Below are the code and all the weights of a small trained network. Each question names an input and a class and asks about switching units off, where a switched-off unit gives its printed mean instead of its output.

import numpy as np


def w(rows, s, z=0):
    codes = np.array(rows[::2]) - 128.0
    scale = np.full(codes.shape[1], s)
    scale[-1] = z or s
    return codes * scale


def f(y):
    return np.maximum(y, 0)


def log_softmax(a):
    a = a - a.max(-1, keepdims=True)
    return a - np.log(np.exp(a).sum(-1, keepdims=True))


def net(x, mask):
    res = np.array(x, float).reshape(1, 7) / 4 @ E
    y = f(res @ A[0][:, :-1].T + A[0][:, -1])
    res = res + np.where(mask, y, B[0][:, -1]) @ B[0][:, :-1]
    return log_softmax(res[-1] @ U[:, :-1].T + U[:, -1])


A, B = {}, {}
E = w([
[85,119,125,236,69,100,144,96,171,149],'x0',
[99,134,254,115,122,151,95,88,103,155],'x1',
[100,141,138,122,83,131,67,248,136,202],'x2',
[143,34,86,68,133,116,58,54,172,213],'x3',
[196,66,141,214,212,114,141,153,68,172],'x4',
[43,40,104,120,88,166,134,150,56,86],'x5',
[121,197,58,122,86,147,172,70,26,217],'x6',
],0.0069)
A[0] = w([
[142,166,113,69,140,133,129,135,55,150,97],'N1',
[75,60,122,123,98,145,123,136,85,97,55],'N2',
[142,105,155,90,156,125,115,161,140,100,89],'N3',
[116,173,164,145,136,130,137,165,107,71,75],'N4',
[101,155,123,83,92,140,128,103,157,98,114],'N5',
[141,106,101,131,139,123,129,160,168,95,126],'N6',
[153,139,119,61,175,135,119,160,102,102,194],'N7',
[146,105,114,66,151,131,110,121,127,148,110],'N8',
[120,103,152,133,125,122,124,151,168,101,44],'N9',
[123,100,150,146,125,116,124,128,169,98,64],'N10',
[156,115,121,126,159,130,161,37,115,52,79],'N11',
[115,131,125,128,102,134,102,218,136,184,71],'N12',
[80,118,111,245,76,115,135,86,185,165,28],'N13',
[157,123,18,128,137,121,147,147,152,98,184],'N14',
[88,72,96,107,110,136,126,147,92,96,101],'N15',
[107,129,253,110,125,138,103,88,100,151,120],'N16',
[126,80,106,101,130,120,103,110,140,157,56],'N17',
[118,140,141,109,112,129,100,211,128,182,34],'N18',
[128,176,136,155,122,120,155,166,83,87,40],'N19',
[137,86,170,124,142,133,106,155,180,82,4],'N20',
[105,153,125,106,99,137,107,127,164,102,73],'N21',
[123,117,118,113,127,128,119,115,150,132,48],'N22',
[134,152,122,122,105,136,133,105,110,155,59],'N23',
[164,71,150,187,182,132,137,157,84,171,105],'N24',
[122,77,118,113,128,108,102,96,162,158,35],'N25',
[87,152,116,79,103,136,123,130,167,128,91],'N26',
[112,163,75,141,97,124,148,92,73,181,50],'N27',
[100,100,143,128,116,131,113,127,93,112,67],'N28',
[134,77,113,116,115,136,114,89,154,181,38],'N29',
[192,217,139,126,162,120,109,114,208,173,67],'N30',
[124,125,172,129,132,130,130,87,114,117,96],'N31',
[96,145,129,97,104,126,135,115,148,114,63],'N32',
],0.015,0.0045)
B[0] = w([
[122,94,129,98,98,154,82,144,165,202,215],'N1',
[145,121,155,164,109,81,216,94,159,175,211],'N2',
[122,105,128,116,117,149,89,130,143,202,200],'N3',
[142,194,145,141,107,206,163,160,97,134,218],'N4',
[187,144,120,140,125,79,79,148,88,131,221],'N5',
[107,119,83,118,156,143,102,135,172,138,192],'N6',
[139,79,159,89,28,141,116,144,147,112,240],'N7',
[131,159,158,111,91,186,141,156,111,119,202],'N8',
[115,141,108,132,170,146,103,117,146,175,182],'N9',
[109,123,113,132,159,149,106,126,134,184,181],'N10',
[73,105,194,101,188,101,103,76,25,123,249],'N11',
[81,100,159,106,190,124,122,73,62,72,223],'N12',
[144,61,178,36,18,168,101,154,132,137,225],'N13',
[91,109,76,134,150,121,122,136,196,15,250],'N14',
[139,106,140,168,108,90,210,100,156,155,209],'N15',
[91,93,44,131,143,131,136,147,211,22,254],'N16',
[136,174,145,160,134,176,148,149,99,114,194],'N17',
[85,109,173,113,179,110,119,74,76,90,210],'N18',
[139,194,141,154,133,210,163,154,114,122,201],'N19',
[103,130,96,118,153,156,99,124,141,228,215],'N20',
[175,149,106,129,145,88,95,130,114,124,195],'N21',
[146,161,128,131,139,135,128,130,119,131,147],'N22',
[120,117,111,135,161,142,107,125,151,165,166],'N23',
[217,194,87,131,106,29,65,139,104,131,225],'N24',
[125,188,133,142,129,189,156,161,94,118,197],'N25',
[181,150,112,131,116,78,90,142,110,121,209],'N26',
[102,133,92,140,206,149,87,133,172,212,228],'N27',
[140,109,133,146,119,112,174,119,148,138,166],'N28',
[126,197,143,155,146,186,154,156,109,93,205],'N29',
[133,96,146,192,102,77,252,92,142,177,252],'N30',
[113,118,121,121,139,112,117,131,143,63,173],'N31',
[160,165,110,138,132,94,109,132,108,122,179],'N32',
],0.022,0.0095)
U = w([
[61,109,69,120,184,174,65,124,161,247,94],'0',
[112,229,152,174,112,241,181,191,65,84,97],'1',
[120,77,147,211,91,48,248,61,144,157,81],'2',
[36,84,185,82,194,96,98,36,6,66,122],'3',
[215,174,65,130,102,22,50,153,77,101,91],'4',
[111,53,161,28,12,172,97,167,137,129,254],'5',
[53,91,16,138,145,123,128,146,201,1,137],'6',
],0.0061,0.0072)

Each question gives the input, the list of numbers given to net, and the class t.
The units are the neurons (one row each of A and B). Each row of codes is followed by its name. A weight is (code - 128) times the scale printed after its matrix; where a second scale follows, it is the last column's (A, B and U).
mask holds one flag per neuron, in row order. A switched-off neuron (its flag False) gives its mean, the last column of its row in B, instead of its output. The means were averaged over made-up inputs and are rounded, as every weight is.
A unit's drop is (log p(t) with every unit on - log p(t) with that unit switched off) / (log p(t) with every unit on - log p(t) with every unit switched off).
The circuit of an input: a set's keep is (log p(t) with only the set's units on - log p(t) with every unit switched off) / (log p(t) with every unit on - log p(t) with every unit switched off). Starting from the 12 units with the biggest drops (on a tie, the unit counted first), units are removed one at a time, each time the one whose removal leaves the highest keep (on an exact tie, the one counted first), for as long as the keep stays at least 0.8.
circuit, biggest first: the units of the circuit, biggest drop first
unit that matters most: the unit with the biggest drop
k most important neurons: the k neurons with the biggest drops, biggest first
drop of u: that unit's drop, to one decimal
input [-4,-1,7,0,0,0,-5], class 3: unit that matters most -> N12
input [-4,4,7,8,8,-7,-6], class 1: 3 most important neurons -> N25; N29; N8
input [-3,-8,-8,4,-6,3,-3], class 3: 2 most important neurons -> N11; N16
input [8,1,-7,-5,-7,1,-5], class 5: 3 most important neurons -> N13; N12; N24
input [8,-7,-8,1,-7,-4,3], class 3: 3 most important neurons -> N11; N7; N16
input [0,-8,-1,2,3,7,5], class 6: 2 most important neurons -> N14; N30
input [-4,3,7,-4,6,3,7], class 0: 4 most important neurons -> N1; N27; N11; N19
input [5,8,-5,-7,2,0,-8], class 0: 3 most important neurons -> N20; N14; N10
input [5,5,-2,4,3,4,-1], class 5: 3 most important neurons -> N13; N14; N30
input [-8,3,8,-7,-6,1,6], class 3: 2 most important neurons -> N18; N12
input [6,7,-2,8,7,-2,4], class 1: 2 most important neurons -> N29; N25
input [-4,1,1,-6,-6,-4,6], class 0: 4 most important neurons -> N1; N27; N24; N29
input [8,4,-6,-3,0,1,-6], class 5: 2 most important neurons -> N13; N27
input [-3,0,-5,-7,-8,4,4], class 4: circuit, biggest first -> N5
input [1,-3,2,5,2,4,3], class 1: 2 most important neurons -> N16; N30
input [-8,2,8,7,4,-1,-7], class 3: drop of N25 -> 0.0
input [-4,5,-6,-4,7,2,2], class 4: drop of N24 -> 2.9
input [-4,-8,-4,5,-8,-5,7], class 4: drop of N19 -> 0.1
